Here is a tiny trained network, its code and every weight. The questions are about switching its units off for an input and a target symbol, where a switched-off unit gives its printed mean instead of its output.

import numpy as np


def w(rows, s, z=0):
    codes = np.array(rows[::2]) - 128.0
    scale = np.full(codes.shape[1], s)
    scale[-1] = z or s
    return codes * scale


def f(y):
    return y / 2 * (1 + np.tanh(0.7978845608 * (y + 0.044715 * y**3)))


def softmax(a):
    e = np.exp(a - a.max(-1, keepdims=True))
    return e / e.sum(-1, keepdims=True)


def log_softmax(a):
    a = a - a.max(-1, keepdims=True)
    return a - np.log(np.exp(a).sum(-1, keepdims=True))


def net(x, mask):
    ids = ['ΔΘΨαβτφ'.index(c) for c in x.split()]
    T = len(ids)
    res = E[ids] + P[:T]
    r = res
    for j in range(3):
        rows = slice(2 * j, 2 * j + 2)
        q, k, v = (r @ M[0][rows].T for M in (Q, K, V))
        z = softmax(np.where(np.tri(T) > 0, q @ k.T / 2**0.5, -1e9)) @ v
        o = O[0][rows]
        res = res + np.where(mask[j], z, o[:, -1]) @ o[:, :-1]
    y = f(res @ A[0][:, :-1].T + A[0][:, -1])
    res = res + np.where(mask[3:7], y, B[0][:, -1]) @ B[0][:, :-1]
    return log_softmax(res[-1] @ U[:, :-1].T + U[:, -1])


Q, K, V, O, A, B = {}, {}, {}, {}, {}, {}
E = w([
[49,54,218],'Δ',
[187,95,96],'Θ',
[232,53,87],'Ψ',
[130,97,127],'α',
[186,177,38],'β',
[10,215,168],'τ',
[57,251,62],'φ',
],0.014)
P = w([
[99,27,100],'0',
[152,79,190],'1',
[90,105,117],'2',
[21,110,44],'3',
[239,97,252],'4',
[58,116,154],'5',
[22,128,57],'6',
[223,165,254],'7',
[106,106,146],'8',
[30,134,64],'9',
[220,233,240],'10',
[83,147,153],'11',
[54,170,52],'12',
],0.0069)
Q[0] = w([
[180,213,179],'H0',
[47,254,128],'H0',
[60,43,29],'H1',
[174,66,103],'H1',
[127,188,240],'H2',
[69,89,105],'H2',
],0.0098)
K[0] = w([
[77,224,172],'H0',
[97,175,173],'H0',
[158,124,6],'H1',
[198,145,125],'H1',
[82,29,54],'H2',
[50,153,182],'H2',
],0.012)
V[0] = w([
[54,63,100],'H0',
[166,45,126],'H0',
[81,67,196],'H1',
[47,45,65],'H1',
[144,53,203],'H2',
[145,245,158],'H2',
],0.011)
O[0] = w([
[63,88,96,157],'H0',
[116,221,127,253],'H0',
[103,65,196,119],'H1',
[2,217,253,197],'H1',
[183,36,151,169],'H2',
[26,32,160,35],'H2',
],0.0081,0.0049)
A[0] = w([
[20,209,101,180],'N0',
[222,160,130,95],'N1',
[254,110,162,255],'N2',
[205,191,74,145],'N3',
],0.0087,0.0066)
B[0] = w([
[169,77,46,215],'N0',
[75,232,98,181],'N1',
[72,182,132,248],'N2',
[199,2,164,216],'N3',
],0.0095,0.011)
U = w([
[93,135,176,162],'Δ',
[154,187,107,52],'Θ',
[194,241,103,245],'Ψ',
[109,185,73,49],'α',
[222,34,88,105],'β',
[59,67,89,85],'τ',
[59,183,3,3],'φ',
],0.0067,0.0048)

Each question gives the input, a string of symbols that net reads in full, and the target symbol t.
The units are the heads (2 rows each of Q, K, V and O) and the neurons (one row each of A and B). Each row of codes is followed by its name. A weight is (code - 128) times the scale printed after its matrix; where a second scale follows, it is the last column's (O, A, B and U).
mask holds one flag per unit, heads first, then neurons. A switched-off unit (its flag False) gives its mean, the last column of its rows in O or B, instead of its output. The means were averaged over made-up inputs and are rounded, as every weight is.
A unit's drop is (log p(t) with every unit on - log p(t) with that unit switched off) / (log p(t) with every unit on - log p(t) with every unit switched off).
The circuit of an input: a set's keep is (log p(t) with only the set's units on - log p(t) with every unit switched off) / (log p(t) with every unit on - log p(t) with every unit switched off). Starting from all 7 units, units are removed one at a time, each time the one whose removal leaves the highest keep (on an exact tie, the one counted first), for as long as the keep stays at least 0.8.
units of the circuit, in order: the units of the circuit, biggest drop first
most important unit: the unit with the biggest drop
top k neurons: the k neurons with the biggest drops, biggest first
which heads matter: for each layer, one digit per head in row order, 1 if its drop is at least 0.15 and else 0, layers parted by /
drop of u: that unit's drop, to one decimal
input β φ Θ Θ, target φ: which heads matter : 011
input Δ Ψ α β Θ α Ψ β Ψ Ψ Ψ Ψ Δ, target Ψ: units of the circuit, in order : [H2; N3]
input Δ Ψ Ψ Δ, target Ψ: which heads matter : 101
input τ α Θ τ Ψ α β, target β: most important unit : N2
input β Ψ Ψ β Ψ Ψ τ Ψ β Θ Ψ φ Δ, target φ: units of the circuit, in order : [N3; H2]
input Δ β β Θ, target β: units of the circuit, in order : [H1; N2; N3]
input Ψ Ψ Ψ φ τ β β Ψ Ψ Ψ φ Ψ Δ, target φ: units of the circuit, in order : [N3; H1]
input φ Ψ Δ φ φ φ φ Ψ α Ψ α, target Δ: which heads matter : 110
input Δ φ β, target β: top 2 neurons : [N2; N1]
input τ Θ β τ β Ψ β Ψ Δ β β, target Δ: top 2 neurons : [N0; N1]
input β β Ψ Θ, target β: top 3 neurons : [N2; N1; N0]
input τ Δ τ α Θ β Ψ φ Ψ Ψ, target φ: drop of H1 : 0.2
input τ Δ β β β φ Ψ α α Δ β, target Δ: drop of N1 : 0.1
input Δ Δ Δ Ψ Ψ, target Ψ: drop of N2 : 0.4
input Ψ α Ψ Δ Ψ, target Ψ: top neuron : [N1]
